X =
[[ .18  .14 -.26  .05  .01  .05 -.18 -.03]
 [ .25  .15 -.18 -.03  .02  .02  .07 -.06]
 [-.21  .13  .04 -.11  .07  .14 -.19 -.19]
 [ .04  .09 -.18  .04 -.03  .24  .09 -.06]
 [ .45 -.22 -.06 -.14 -.06 -.04  .12  .01]
 [-.29 -.10  .00  .11  .11  .14  .07  .06]
 [-.08  .09 -.29  .02 -.03  .00  .03 -.10]
 [-.37 -.11  .31 -.18  .03 -.08 -.24  .08]
 [ .61  .01  .09  .05  .05  .08 -.02  .05]
 [ .29  .19 -.07 -.14  .05 -.14 -.30  .06]
 [-.09  .09 -.24  .00 -.11  .08 -.13 -.14]
 [ .08  .02 -.33 -.05  .00  .03 -.04 -.11]
 [-.16 -.11  .02  .03  .06 -.15 -.13  .02]]
Which number is the last entry, reading row by row?
A: .02
The largest entry in the first row is .18
Which number is the 4th entry in reading order?
A: .05
Which number is the entry just right of -.33?
A: -.05
Which number is the fifth entry in reading order?
A: .01
Which number is the second smallest entry?
A: -.33
Which number is the entry just right of the largest entry?
A: .01
Which number is the entry directly above the smallest entry?
A: -.08
The 5th entry from the end, reading row by row -> .03
The smallest entry in the last row -> -.16
The second entry on the diagonal from the top-right corner: .07
The top-right entry -> -.03
The 3rd entry in reading order -> -.26
The last entry of the largest entry's row: .05
The entry directly above the largest entry is -.37
Which number is the third entry on the diagonal from the top-right corner?
A: .14
The entry directly below -.09 -> .08
The entry just right of .19: -.07
The smallest entry in the last column is -.19
The largest entry in the last row: .06
The 2nd entry from the end, reading row by row: -.13
Which number is the third smallest entry?
A: -.30
Which number is the entry directly below -.30?
A: -.13
The entry just right of -.05: .00
Which number is the third entry on the main diagonal?
A: .04
The entry directly below the smallest entry is .61
Which number is the second entry on the main diagonal?
A: .15
The entry just left of .13 -> -.21

Questions about the grid below.
1) What is the 2nd largest entry?
2) What is the entry directly below the smallest entry?
3) What is the entry in the bottom-right corner?
4) What is the entry directly below .02?
5) What is the smallest entry in the last row?
6) What is the entry directly below -.20?
7) What is the largest entry in the first row?
8) What is the smallest entry in the last column?
-.07 .09 .19 -.14 -.15 .10
-.44 .22 -.10 -.09 .08 .36
-.24 .19 -.13 .16 .25 .05
.17 -.05 .05 .11 .06 -.21
.18 -.26 -.07 -.05 -.07 -.08
-.06 -.08 -.15 -.02 .04 .08
.04 .02 .14 -.05 -.09 -.02
.08 -.02 -.06 .16 .16 -.17
.17 -.20 .05 -.09 -.14 -.08
.01 .12 -.06 .28 .30 -.23
-.32 .15 -.08 -.05 .07 .26
.31 -.33 -.06 .01 -.04 -.23
.07 -.13 -.18 .11 .15 -.11
.05 -.42 -.64 .19 .39 -.08
.31 -.16 .07 .12 .04 -.33
-.35 .17 -.12 -.03 .11 .27
1) .36
2) .07
3) .27
4) -.02
5) -.35
6) .12
7) .19
8) -.33

x =
.03 -.36 -.17 -.45 .35 .39 -.28 -.28 -.52 -.06 -.09 .02
.04 -.25 -.14 -.30 .30 .31 -.25 -.21 -.46 .01 -.09 .08
-.30 -.01 -.01 -.12 -.23 .37 .41 .10 .52 .07 -.14 .32
.25 -.23 .37 -.43 .31 .47 .53 .05 .61 -.37 .50 -.38
.12 .52 .32 .60 -.13 -.08 .45 .45 .66 .31 .22 .28
-.21 -.29 .02 -.47 -.09 .42 .38 -.07 .45 -.25 .00 -.06
.40 .40 .12 .58 .29 -.27 -.29 .18 -.39 .37 .16 .16
.66 .36 .27 .53 .55 -.23 -.27 .19 -.41 .27 .42 -.06
.17 -.31 -.06 -.37 .39 .25 -.25 -.23 -.44 -.14 .07 -.16
.27 -.27 .43 -.50 .33 .58 .67 .07 .79 -.43 .58 -.42
.02 -.31 .19 -.52 .12 .47 .45 -.04 .52 -.36 .26 -.27
Counting starts at 1.
Find the bottom-left entry.
A: .02
Find the bottom entry of the column that holds the largest entry.
A: .52
Find the entry at row 1, column 2.
A: -.36
The entry directly above .55: .29
The entry in the top-left corner is .03
Find the entry in row 1 and column 3.
A: -.17
The entry just right of .50 -> -.38
Find the entry just left of -.46.
A: -.21
Find the entry at row 2, column 1.
A: .04
Find the entry in the top-right corner.
A: .02
The entry just right of the largest entry is -.43
The entry directly above the largest entry -> -.44
Find the bottom-right entry.
A: -.27
The entry in row 3 and column 1 -> -.30
The entry in row 2 and column 2 is -.25
The entry in row 2 and column 3 -> -.14
Find the entry at row 3, column 2.
A: -.01

grid = [-74, -529, 260, -523, 31, -299, 545, -527, -499, -530, -516, -411, 572, 694, 61, -506]
The first entry from the right -> -506
The 1st entry from the left?
A: -74
The entry just right of -411?
A: 572
The 2nd entry from the right: 61
The third entry from the right: 694
The entry just left of -299?
A: 31
The 2nd entry: -529
The entry just left of -527?
A: 545
The entry just left of -523?
A: 260

A = [[47.75, -2.75, -32.94, -245.08, -58.15, 61.38], [-105.94, -5.59, -158.66, -108.08, -26.13, -130.10], [-6.83, 7.80, -142.36, -67.50, -189.27, 95.04], [-16.64, -55.32, 6.53, 20.36, 27.17, 120.33], [-7.99, -47.40, 104.37, 103.79, -92.44, -189.96], [-71.30, 3.99, 40.32, -152.63, -147.72, -132.35], [-32.40, -55.51, 10.81, 108.32, -13.80, -171.72], [-43.53, -21.29, -16.89, -138.15, -137.13, 116.19], [-197.81, 29.28, 15.05, -5.12, 94.57, -126.82], [-64.74, -6.57, -6.44, -17.68, 4.73, 18.87], [54.27, -0.62, -54.33, 70.42, 166.32, -142.03], [-89.17, -40.38, -49.46, -78.29, -124.56, -57.39], [-121.88, -7.55, 39.35, -123.18, 39.34, 110.92], [82.92, 39.34, -21.66, -236.93, 50.38, -62.60], [-44.87, -16.48, 12.89, 81.71, -30.57, -165.61], [-198.01, 6.57, 4.57, -58.45, 84.14, -106.46]]
The entry just right of -21.29: -16.89
Read off the entry just left of -245.08.
Answer: -32.94
Read off the entry just left of -13.80.
Answer: 108.32
Read off the entry just left of -108.08.
Answer: -158.66
Read off the entry just right of 3.99.
Answer: 40.32
Read off the entry just left of 15.05.
Answer: 29.28
The entry just right of the smallest entry: -58.15
The entry just left of -2.75 -> 47.75
Read off the entry just right of -147.72.
Answer: -132.35
Read off the entry just left of the largest entry.
Answer: 70.42
Read off the entry just left of 7.80.
Answer: -6.83
The maximum: 166.32
